Moves between elements:
ρ: Ket->Bop, Tem->Ful, Sul->Gon, Kap->Tad, Dad->Gub, Kep->Nen, Reb->Lir, Vup->Kap, Nos->Lor, Dor->Ger, Fep->Des, Mez->Ser, Tad->Nos, Fif->Lut, Bib->Nem, Lut->Nen, Kuf->Bar, Kav->Tar, Fiz->Fon, Nar->Med, Tar->Puv, Nal->Gon, Bop->Gor, Ril->Lar, Roz->Nup, Bur->Lur, Dul->Lur, Tam->Kav, Nen->Pur, Ser->Peb, Lir->Bep, Lar->Fep, Rok->Nug, Kiz->Fiz, Veg->Vup, Gem->Sav, Vem->Nar, Bel->Veg, Nof->Nug, Nif->Tep, Fud->Gor, Sav->Lib, Dat->Lat, Ger->Ril, Boz->Dad, Goz->Rup, Sok->Mez, Fev->Zod, Neb->Mef, Nup->Bag, Pab->Bur, Nug->Bib, Bep->Der, Vig->Gem, Des->Sok, Mef->Kap, Gub->Bel, Puv->Kiz, Bar->Fon, Tep->Kav, Fon->Dul, Pur->Nem, Gor->Ket, Rup->Tid, Zod->Fon, Bif->Vig, Gon->Goz, Fef->Goz, Der->Gem, Ful->Fev, Zug->Tem, Mub->Fon, Nem->Fif, Peb->Nal, Med->Nif, Fuz->Bib, Lor->Der, Lib->Bib, Lat->Lib, Lur->Mub, Tid->Rok, Bag->Fud
ξ: Ket->Reb, Tem->Fev, Sul->Roz, Kap->Nar, Dad->Kep, Kep->Boz, Reb->Bep, Vup->Vem, Nos->Bif, Dor->Ril, Fep->Sok, Mez->Fep, Tad->Lor, Fif->Nen, Bib->Nug, Lut->Pur, Kuf->Fon, Kav->Puv, Fiz->Tem, Nar->Nif, Tar->Kiz, Nal->Dat, Bop->Lir, Ril->Roz, Roz->Sul, Bur->Kuf, Dul->Mub, Tam->Tar, Nen->Lir, Ser->Nal, Lir->Der, Lar->Peb, Rok->Bib, Kiz->Zug, Veg->Lor, Gem->Lib, Vem->Med, Bel->Vup, Nof->Fep, Nif->Kuf, Fud->Ket, Sav->Fef, Dat->Sul, Ger->Fon, Boz->Gub, Goz->Tid, Sok->Ser, Fev->Gon, Neb->Kep, Nup->Ful, Pab->Tam, Nug->Nem, Bep->Gem, Vig->Mef, Des->Mez, Mef->Fuz, Gub->Mub, Puv->Dor, Bar->Nar, Tep->Bar, Fon->Lur, Pur->Nos, Gor->Bop, Rup->Rok, Zod->Ger, Bif->Neb, Gon->Ser, Fef->Rup, Der->Sav, Ful->Zod, Zug->Ful, Mub->Vup, Nem->Lut, Peb->Tem, Med->Tep, Fuz->Dad, Lor->Vig, Lib->Goz, Lat->Nof, Lur->Pab, Tid->Nug, Bag->Goz

In the rows, zero is written as 576.

The rows follow the links: the fewer symbols apart two elements are, the more alike their rows tend to be.

Each row is also shifted at random along 8 hidden directions that mean nothing.

Rows with their elements:
(423, 594, 675, 663, 664, 569, 550, 548, 634, 513, 570, 510, 526, 396, 487, 450, 401, 552, 448, 635, 741, 485, 519, 634, 511, 544, 683, 606, 636, 575, 576, 610, 593, 501, 520, 569, 592, 750, 655, 463, 623, 585, 648, 671, 660, 682, 587, 537, 700, 564, 457, 716, 624, 507): Bif
(539, 561, 597, 478, 581, 612, 550, 518, 545, 666, 645, 606, 571, 632, 606, 619, 522, 575, 624, 630, 585, 546, 609, 533, 561, 518, 452, 694, 594, 508, 561, 559, 621, 574, 704, 400, 601, 920, 557, 574, 702, 667, 482, 513, 612, 498, 529, 650, 674, 495, 414, 554, 527, 650): Bar
(673, 562, 553, 605, 574, 567, 703, 481, 661, 547, 557, 597, 598, 512, 603, 623, 604, 622, 624, 553, 612, 574, 614, 538, 627, 609, 544, 524, 579, 538, 602, 490, 650, 519, 587, 634, 534, 540, 676, 479, 539, 540, 618, 545, 531, 565, 551, 790, 532, 625, 668, 533, 643, 611): Ket
(579, 587, 658, 612, 593, 472, 578, 670, 520, 519, 630, 477, 666, 588, 558, 689, 767, 498, 719, 603, 462, 632, 636, 527, 685, 601, 476, 572, 488, 602, 542, 502, 616, 528, 615, 545, 605, 485, 545, 514, 572, 534, 656, 569, 464, 526, 433, 781, 555, 555, 744, 635, 480, 588): Puv
(543, 561, 626, 618, 528, 520, 627, 565, 516, 635, 574, 500, 699, 571, 604, 748, 624, 481, 577, 673, 566, 703, 459, 526, 655, 632, 519, 632, 460, 520, 548, 622, 553, 508, 683, 475, 608, 573, 577, 432, 570, 604, 597, 511, 518, 578, 468, 815, 604, 571, 599, 531, 599, 603): Peb
(655, 528, 627, 484, 598, 596, 574, 446, 624, 589, 578, 534, 571, 547, 576, 457, 493, 593, 569, 675, 672, 649, 505, 501, 462, 578, 611, 560, 651, 568, 442, 689, 667, 587, 669, 581, 443, 654, 666, 502, 680, 524, 582, 603, 595, 541, 659, 677, 584, 567, 519, 458, 484, 634): Fep
(731, 597, 576, 541, 561, 713, 625, 510, 513, 671, 544, 692, 653, 577, 593, 554, 541, 652, 646, 490, 706, 669, 458, 626, 550, 682, 658, 549, 615, 618, 608, 633, 630, 539, 599, 561, 508, 664, 583, 697, 656, 586, 613, 630, 547, 548, 625, 688, 706, 648, 579, 491, 635, 662): Gon
(761, 657, 432, 543, 586, 556, 710, 704, 613, 561, 451, 595, 609, 652, 722, 786, 606, 696, 479, 648, 540, 651, 611, 515, 613, 504, 499, 510, 532, 473, 500, 558, 461, 644, 651, 629, 492, 469, 550, 629, 526, 603, 428, 430, 571, 588, 611, 752, 499, 644, 735, 548, 616, 597): Fon
(374, 605, 508, 588, 472, 671, 484, 492, 569, 722, 614, 706, 531, 763, 494, 378, 562, 569, 566, 367, 552, 565, 745, 538, 488, 499, 578, 512, 714, 728, 548, 716, 562, 631, 534, 435, 370, 527, 522, 790, 603, 476, 702, 638, 672, 382, 765, 502, 472, 579, 538, 602, 468, 622): Nem
(684, 652, 577, 519, 494, 581, 561, 654, 605, 591, 549, 703, 555, 617, 597, 402, 514, 686, 553, 646, 688, 570, 508, 561, 533, 577, 671, 544, 594, 545, 472, 588, 536, 628, 566, 631, 479, 548, 522, 721, 610, 506, 428, 606, 592, 526, 705, 491, 601, 635, 544, 437, 550, 691): Fev
(666, 629, 493, 552, 625, 601, 620, 621, 584, 600, 587, 549, 555, 608, 703, 658, 595, 670, 569, 552, 559, 619, 635, 600, 576, 539, 546, 601, 607, 552, 568, 569, 462, 618, 577, 567, 507, 638, 567, 606, 602, 623, 517, 592, 606, 563, 575, 631, 606, 611, 687, 580, 585, 579): Bur
(254, 646, 581, 595, 555, 659, 533, 564, 565, 646, 593, 670, 573, 654, 702, 519, 487, 598, 431, 400, 561, 587, 562, 662, 525, 574, 671, 512, 684, 607, 583, 649, 384, 518, 536, 463, 527, 724, 555, 678, 638, 514, 617, 696, 663, 529, 586, 544, 733, 646, 565, 612, 617, 562): Ril
(498, 647, 654, 616, 635, 598, 585, 618, 550, 508, 619, 562, 558, 505, 629, 593, 616, 628, 603, 542, 600, 554, 583, 620, 601, 580, 615, 559, 613, 610, 628, 495, 535, 549, 528, 580, 669, 713, 535, 489, 636, 578, 661, 638, 576, 604, 475, 562, 693, 558, 606, 666, 516, 532): Kav
(373, 557, 673, 563, 568, 543, 515, 461, 622, 591, 643, 476, 575, 521, 612, 427, 555, 539, 529, 644, 623, 630, 525, 569, 486, 577, 610, 620, 604, 593, 473, 707, 502, 544, 598, 519, 400, 615, 653, 403, 608, 485, 581, 668, 644, 571, 606, 654, 598, 581, 561, 534, 498, 554): Sok
(599, 537, 555, 505, 572, 629, 509, 533, 528, 550, 561, 553, 536, 603, 568, 525, 548, 585, 518, 557, 579, 615, 532, 559, 462, 578, 644, 513, 634, 590, 561, 673, 593, 671, 595, 662, 598, 526, 527, 594, 571, 588, 587, 573, 608, 600, 625, 378, 510, 516, 469, 517, 544, 536): Nof
(478, 588, 555, 580, 562, 674, 622, 610, 518, 653, 536, 604, 614, 665, 741, 827, 624, 703, 552, 567, 481, 539, 548, 614, 663, 536, 475, 602, 458, 553, 708, 523, 398, 632, 579, 465, 623, 710, 496, 524, 551, 606, 540, 554, 648, 588, 526, 696, 749, 547, 574, 678, 571, 557): Tep
(520, 552, 576, 587, 602, 644, 621, 526, 545, 664, 564, 606, 616, 605, 578, 705, 653, 521, 673, 534, 499, 547, 588, 614, 662, 619, 434, 704, 494, 629, 722, 523, 610, 604, 606, 480, 703, 632, 544, 595, 611, 680, 592, 474, 533, 592, 504, 567, 607, 521, 542, 650, 510, 588): Nar
(767, 528, 582, 462, 532, 513, 470, 612, 506, 524, 628, 567, 593, 596, 468, 471, 675, 604, 696, 664, 595, 607, 609, 506, 513, 549, 560, 537, 589, 548, 469, 602, 684, 624, 609, 657, 441, 472, 525, 623, 524, 526, 488, 579, 549, 558, 657, 558, 489, 533, 553, 502, 559, 579): Rok
(684, 559, 583, 644, 607, 631, 591, 634, 521, 572, 517, 514, 570, 570, 625, 683, 548, 668, 579, 546, 610, 510, 503, 672, 602, 629, 605, 630, 481, 553, 714, 567, 474, 591, 404, 651, 587, 589, 575, 555, 481, 582, 600, 743, 648, 628, 591, 590, 739, 592, 628, 652, 680, 611): Gem
(442, 578, 679, 512, 625, 553, 538, 497, 618, 568, 669, 584, 558, 416, 587, 412, 569, 631, 589, 649, 677, 496, 548, 640, 549, 572, 580, 678, 628, 582, 612, 555, 532, 565, 565, 550, 571, 821, 555, 455, 663, 598, 510, 629, 603, 691, 537, 439, 730, 513, 493, 642, 545, 538): Nif
(453, 552, 534, 635, 568, 702, 554, 628, 510, 693, 485, 577, 560, 749, 586, 753, 475, 552, 533, 545, 426, 523, 552, 622, 623, 498, 526, 612, 432, 592, 640, 605, 487, 610, 539, 445, 598, 576, 601, 670, 523, 595, 593, 585, 678, 512, 646, 664, 643, 613, 492, 652, 557, 549): Mef
(607, 556, 503, 645, 622, 603, 598, 608, 570, 535, 561, 527, 522, 488, 512, 626, 577, 493, 595, 545, 487, 588, 555, 643, 650, 582, 619, 581, 539, 646, 650, 502, 597, 574, 566, 621, 792, 453, 606, 567, 548, 687, 624, 483, 501, 699, 515, 410, 483, 624, 599, 616, 590, 386): Dad
(468, 645, 622, 584, 494, 393, 532, 723, 622, 475, 574, 553, 597, 539, 602, 521, 602, 586, 436, 784, 600, 572, 528, 524, 597, 529, 607, 549, 500, 458, 447, 577, 421, 570, 586, 623, 522, 423, 501, 484, 495, 480, 390, 516, 584, 631, 577, 550, 536, 568, 581, 524, 591, 567): Tem

From each start, follow one symbol. Which element do you reach?
Answer with the element's name.
new walk
(825, 570, 513, 573, 516, 603, 665, 595, 560, 575, 538, 678, 636, 592, 604, 631, 719, 673, 746, 502, 530, 594, 546, 644, 695, 693, 585, 544, 491, 598, 696, 482, 570, 608, 475, 712, 582, 346, 540, 675, 465, 546, 556, 586, 476, 597, 603, 592, 551, 669, 749, 479, 661, 612)
ξ Goz
new walk
(772, 587, 549, 556, 605, 628, 568, 655, 519, 488, 489, 574, 583, 538, 612, 613, 574, 749, 557, 576, 664, 563, 499, 646, 513, 591, 674, 509, 577, 526, 637, 587, 523, 640, 472, 764, 533, 514, 531, 610, 481, 572, 542, 689, 632, 672, 657, 503, 653, 580, 592, 599, 694, 549)
ξ Goz
new walk
(669, 549, 554, 602, 641, 621, 635, 583, 603, 649, 490, 557, 596, 581, 528, 647, 566, 535, 654, 604, 524, 575, 578, 592, 626, 596, 485, 645, 471, 617, 600, 579, 647, 576, 587, 565, 552, 462, 671, 657, 573, 627, 562, 515, 549, 593, 617, 704, 553, 632, 626, 604, 543, 594)
ξ Lor
new walk
(300, 593, 544, 482, 440, 548, 486, 591, 566, 653, 558, 699, 618, 828, 611, 590, 509, 512, 452, 555, 479, 575, 670, 445, 524, 466, 509, 451, 607, 429, 398, 641, 537, 520, 695, 421, 421, 579, 563, 741, 561, 455, 444, 475, 654, 371, 642, 745, 536, 581, 427, 468, 623, 691)
ξ Ful
new walk
(790, 584, 470, 578, 569, 602, 666, 706, 480, 630, 523, 628, 629, 737, 633, 860, 624, 496, 627, 503, 426, 659, 556, 534, 698, 626, 487, 588, 494, 556, 621, 495, 651, 597, 666, 532, 829, 551, 472, 752, 603, 717, 563, 420, 451, 493, 433, 581, 511, 580, 633, 513, 585, 677)
ξ Fon
new walk
(445, 548, 611, 750, 590, 557, 592, 621, 507, 621, 573, 459, 614, 522, 528, 764, 549, 474, 540, 599, 564, 521, 521, 629, 688, 584, 517, 718, 425, 581, 734, 563, 507, 508, 519, 429, 721, 668, 565, 409, 515, 660, 710, 608, 614, 640, 449, 647, 699, 537, 551, 776, 652, 520)
ρ Lor
new walk
(417, 544, 602, 482, 524, 581, 446, 579, 574, 614, 652, 675, 584, 636, 640, 356, 555, 569, 533, 479, 508, 537, 529, 674, 514, 611, 670, 565, 645, 607, 559, 643, 413, 580, 468, 540, 493, 591, 523, 740, 582, 472, 503, 756, 603, 580, 645, 341, 711, 623, 573, 528, 621, 590)
ξ Sul
new walk
(490, 550, 583, 478, 562, 585, 429, 584, 611, 564, 611, 606, 499, 590, 475, 310, 491, 589, 548, 624, 552, 520, 626, 579, 443, 465, 653, 510, 651, 607, 424, 651, 571, 603, 565, 580, 371, 509, 623, 670, 568, 467, 508, 637, 650, 558, 772, 496, 548, 626, 495, 552, 512, 480)
ξ Dad
new walk
(675, 604, 652, 563, 503, 482, 502, 667, 560, 543, 666, 607, 543, 554, 510, 366, 620, 562, 692, 673, 626, 559, 516, 577, 611, 628, 614, 655, 549, 608, 522, 533, 616, 591, 531, 608, 612, 534, 510, 628, 615, 542, 484, 624, 503, 530, 578, 398, 585, 566, 575, 464, 480, 665)
ξ Ful
new walk
(550, 597, 662, 606, 590, 472, 484, 589, 494, 496, 659, 466, 644, 449, 469, 549, 742, 520, 728, 598, 648, 618, 632, 611, 575, 637, 540, 641, 561, 552, 579, 585, 631, 506, 560, 644, 493, 483, 574, 481, 481, 560, 592, 616, 541, 624, 502, 665, 552, 539, 627, 638, 648, 533)
ξ Rup
new walk
(479, 534, 565, 607, 612, 608, 583, 584, 551, 608, 496, 524, 582, 643, 495, 768, 419, 474, 460, 654, 525, 563, 591, 471, 570, 444, 489, 530, 514, 485, 490, 572, 679, 502, 715, 413, 621, 686, 669, 531, 580, 627, 617, 448, 646, 517, 570, 849, 573, 554, 394, 642, 611, 525)
ξ Kep
new walk
(572, 511, 622, 461, 519, 553, 532, 394, 643, 599, 678, 650, 536, 647, 486, 393, 513, 487, 676, 558, 614, 530, 697, 437, 513, 555, 514, 555, 678, 508, 421, 550, 821, 487, 689, 519, 483, 711, 701, 606, 660, 512, 546, 539, 559, 373, 593, 690, 490, 540, 424, 401, 537, 726)
ξ Ket
new walk
(382, 554, 634, 566, 631, 495, 546, 568, 664, 559, 518, 535, 618, 530, 529, 541, 574, 495, 522, 686, 545, 529, 607, 553, 571, 531, 485, 607, 523, 557, 510, 621, 578, 561, 611, 553, 487, 497, 643, 537, 560, 536, 522, 499, 597, 648, 613, 644, 532, 543, 554, 671, 533, 546)
ξ Nar
new walk
(831, 536, 511, 544, 619, 701, 627, 595, 574, 696, 510, 618, 555, 641, 570, 612, 541, 614, 697, 571, 503, 586, 523, 648, 621, 589, 555, 638, 472, 651, 624, 564, 603, 649, 551, 574, 528, 503, 663, 743, 594, 633, 526, 573, 557, 564, 703, 630, 593, 692, 652, 529, 519, 570)
ξ Vup
new walk
(703, 573, 513, 577, 532, 576, 565, 618, 475, 551, 560, 560, 626, 591, 532, 672, 683, 632, 630, 585, 579, 631, 596, 554, 576, 539, 558, 519, 542, 561, 603, 590, 579, 644, 590, 618, 552, 464, 491, 554, 482, 586, 603, 527, 585, 601, 601, 627, 513, 558, 601, 600, 619, 501)
ξ Nem
new walk
(452, 647, 616, 554, 612, 562, 569, 664, 600, 448, 555, 587, 520, 619, 647, 589, 540, 630, 460, 595, 560, 537, 616, 523, 523, 498, 625, 431, 636, 537, 486, 532, 544, 589, 602, 627, 610, 612, 529, 578, 607, 524, 562, 569, 618, 551, 563, 544, 573, 531, 528, 598, 495, 569)
ρ Puv
new walk
(459, 535, 595, 646, 606, 543, 567, 652, 574, 575, 486, 488, 587, 624, 583, 750, 519, 489, 468, 636, 486, 505, 567, 564, 620, 551, 494, 626, 434, 515, 613, 594, 515, 573, 546, 547, 635, 505, 585, 542, 479, 594, 570, 550, 624, 601, 547, 613, 582, 543, 536, 675, 619, 588)
ρ Der
new walk
(881, 432, 539, 457, 568, 617, 539, 603, 427, 605, 563, 566, 632, 682, 572, 696, 617, 574, 673, 561, 484, 623, 476, 584, 558, 656, 543, 576, 505, 553, 625, 611, 651, 648, 590, 626, 659, 553, 509, 708, 546, 629, 558, 613, 522, 579, 581, 506, 628, 542, 548, 475, 619, 629)
ξ Nof
